Here is a tiny trained network, its code and every weight. The questions are about switching its units off for an input and a class, where a switched-off unit gives its printed mean instead of its output.

import numpy as np


def w(rows, s, z=0):
    codes = np.array(rows[::2]) - 128.0
    scale = np.full(codes.shape[1], s)
    scale[-1] = z or s
    return codes * scale


def norm(h):
    return h / np.sqrt((h * h).mean(-1, keepdims=True) + 1e-5)


def f(y):
    return y / 2 * (1 + np.tanh(0.7978845608 * (y + 0.044715 * y**3)))


def log_softmax(a):
    a = a - a.max(-1, keepdims=True)
    return a - np.log(np.exp(a).sum(-1, keepdims=True))


def net(x, mask):
    res = np.array(x, float).reshape(1, 5) / 4 @ E
    u = 0
    for l in range(3):
        y = f(norm(res) @ A[l][:, :-1].T + A[l][:, -1])
        res = res + np.where(mask[u : u + 4], y, B[l][:, -1]) @ B[l][:, :-1]
        u += 4
    return log_softmax(norm(res)[-1] @ U[:, :-1].T + U[:, -1])


A, B = {}, {}
E = w([
[254,165,95,118,44,22,41,108,169,156,199,190],'x0',
[110,106,89,115,112,104,158,106,127,136,133,112],'x1',
[129,117,140,89,122,120,147,140,160,81,134,137],'x2',
[78,201,127,54,107,140,82,54,36,105,197,125],'x3',
[130,103,35,144,114,196,61,144,112,66,93,168],'x4',
],0.0074)
A[0] = w([
[96,190,144,65,124,110,78,80,72,90,172,72,40],'L0N1',
[144,177,227,142,127,65,213,120,144,170,97,88,21],'L0N2',
[115,196,253,114,108,60,173,97,146,164,138,33,5],'L0N3',
[39,124,159,162,158,246,180,46,115,94,61,97,26],'L0N4',
],0.0046,0.0029)
B[0] = w([
[138,211,89,230,168,135,145,111,244,115,88,130,206],'L0N1',
[153,77,110,77,163,164,87,128,94,150,249,40,196],'L0N2',
[177,29,112,22,162,254,80,97,140,185,231,78,219],'L0N3',
[131,139,147,114,27,52,153,184,125,108,91,179,253],'L0N4',
],0.0068,0.0037)
A[1] = w([
[10,98,196,133,189,201,173,147,86,126,116,99,87],'L1N1',
[182,22,114,212,203,149,150,214,253,180,71,50,65],'L1N2',
[123,60,60,117,128,204,69,139,64,62,94,140,3],'L1N3',
[20,248,139,63,143,172,97,58,82,88,168,122,39],'L1N4',
],0.0053,0.0032)
B[1] = w([
[172,97,139,140,101,31,190,189,66,176,113,135,203],'L1N1',
[49,248,95,113,185,155,138,2,188,53,146,157,254],'L1N2',
[130,69,116,92,115,171,84,207,133,192,204,68,159],'L1N3',
[108,212,111,150,212,151,179,62,201,71,98,169,205],'L1N4',
],0.0081,0.0056)
A[2] = w([
[53,111,182,122,144,110,224,189,78,129,79,101,73],'L2N1',
[251,123,133,175,91,113,110,123,128,179,108,178,80],'L2N2',
[116,83,15,138,82,254,53,198,157,92,114,144,56],'L2N3',
[170,140,116,92,98,49,44,52,155,126,191,169,253],'L2N4',
],0.0057,0.0014)
B[2] = w([
[164,110,128,159,51,114,2,171,110,132,112,158,200],'L2N1',
[82,150,176,59,110,105,158,179,89,108,27,162,156],'L2N2',
[194,57,172,71,192,139,122,78,100,197,245,50,199],'L2N3',
[76,80,152,185,123,122,178,197,100,123,51,111,253],'L2N4',
],0.0087,0.0062)
U = w([
[93,110,145,153,23,69,145,255,76,129,32,165,54],'0',
[71,215,85,160,191,172,152,33,202,89,115,178,74],'1',
[180,63,141,85,161,175,110,130,110,198,232,59,247],'2',
],0.0088,0.0013)

Each question gives the input, the list of numbers given to net, and the class t.
The units are the neurons (one row each of A and B). Each row of codes is followed by its name. A weight is (code - 128) times the scale printed after its matrix; where a second scale follows, it is the last column's (A, B and U).
mask holds one flag per neuron, layer by layer. A switched-off neuron (its flag False) gives its mean, the last column of its row in B, instead of its output. The means were averaged over made-up inputs and are rounded, as every weight is.
A unit's drop is (log p(t) with every unit on - log p(t) with that unit switched off) / (log p(t) with every unit on - log p(t) with every unit switched off).
The circuit of an input: a set's keep is (log p(t) with only the set's units on - log p(t) with every unit switched off) / (log p(t) with every unit on - log p(t) with every unit switched off). Starting from all 12 units, units are removed one at a time, each time the one whose removal leaves the highest keep (on an exact tie, the one counted first), for as long as the keep stays at least 0.8.
units of the circuit, in order: the units of the circuit, biggest drop first
most important unit: the unit with the biggest drop
k most important neurons: the k neurons with the biggest drops, biggest first
top k neurons in layer l: the k neurons of layer l with the biggest drops, biggest first
drop of u: that unit's drop, to one decimal
input [6,-6,8,5,-1], class 0: most important unit -> L1N2
input [6,-3,8,1,7], class 2: 4 most important neurons -> [L2N3, L0N4, L1N1, L1N3]
input [-2,-4,-5,-6,7], class 2: 3 most important neurons -> [L2N3, L1N3, L0N1]
input [1,-3,-1,-4,-4], class 1: 2 most important neurons -> [L1N2, L2N3]
input [-7,-6,-8,1,8], class 2: 3 most important neurons -> [L1N3, L2N3, L2N4]
input [-1,5,-6,-1,2], class 2: 2 most important neurons -> [L1N1, L0N1]
input [-1,-7,4,-2,3], class 2: top 2 neurons in layer 1 -> [L1N3, L1N4]
input [-8,-1,8,7,-7], class 0: 4 most important neurons -> [L1N1, L1N2, L2N1, L0N4]
input [-6,-3,-6,-1,-6], class 0: 3 most important neurons -> [L0N4, L1N1, L2N1]
input [3,-7,1,-4,-3], class 1: 2 most important neurons -> [L1N2, L0N4]
input [-4,0,-2,0,6], class 2: 2 most important neurons -> [L2N3, L1N3]
input [2,5,-7,-6,6], class 1: 2 most important neurons -> [L1N2, L0N3]
input [5,4,5,-6,-3], class 1: 2 most important neurons -> [L1N2, L0N4]
input [7,3,-6,0,6], class 0: most important unit -> L2N2
input [6,-3,0,-2,8], class 2: 2 most important neurons -> [L2N3, L0N4]
input [-1,-6,4,-7,-7], class 1: 2 most important neurons -> [L1N2, L2N3]
input [-4,5,-7,-1,2], class 0: drop of L2N3 -> 0.0
input [0,-3,5,-7,-5], class 1: drop of L1N2 -> 1.6
input [-1,1,1,-7,4], class 1: drop of L1N2 -> 3.4
input [0,-1,8,-4,2], class 1: units of the circuit, in order -> [L1N2]
input [-2,5,7,3,6], class 2: drop of L2N3 -> 0.1
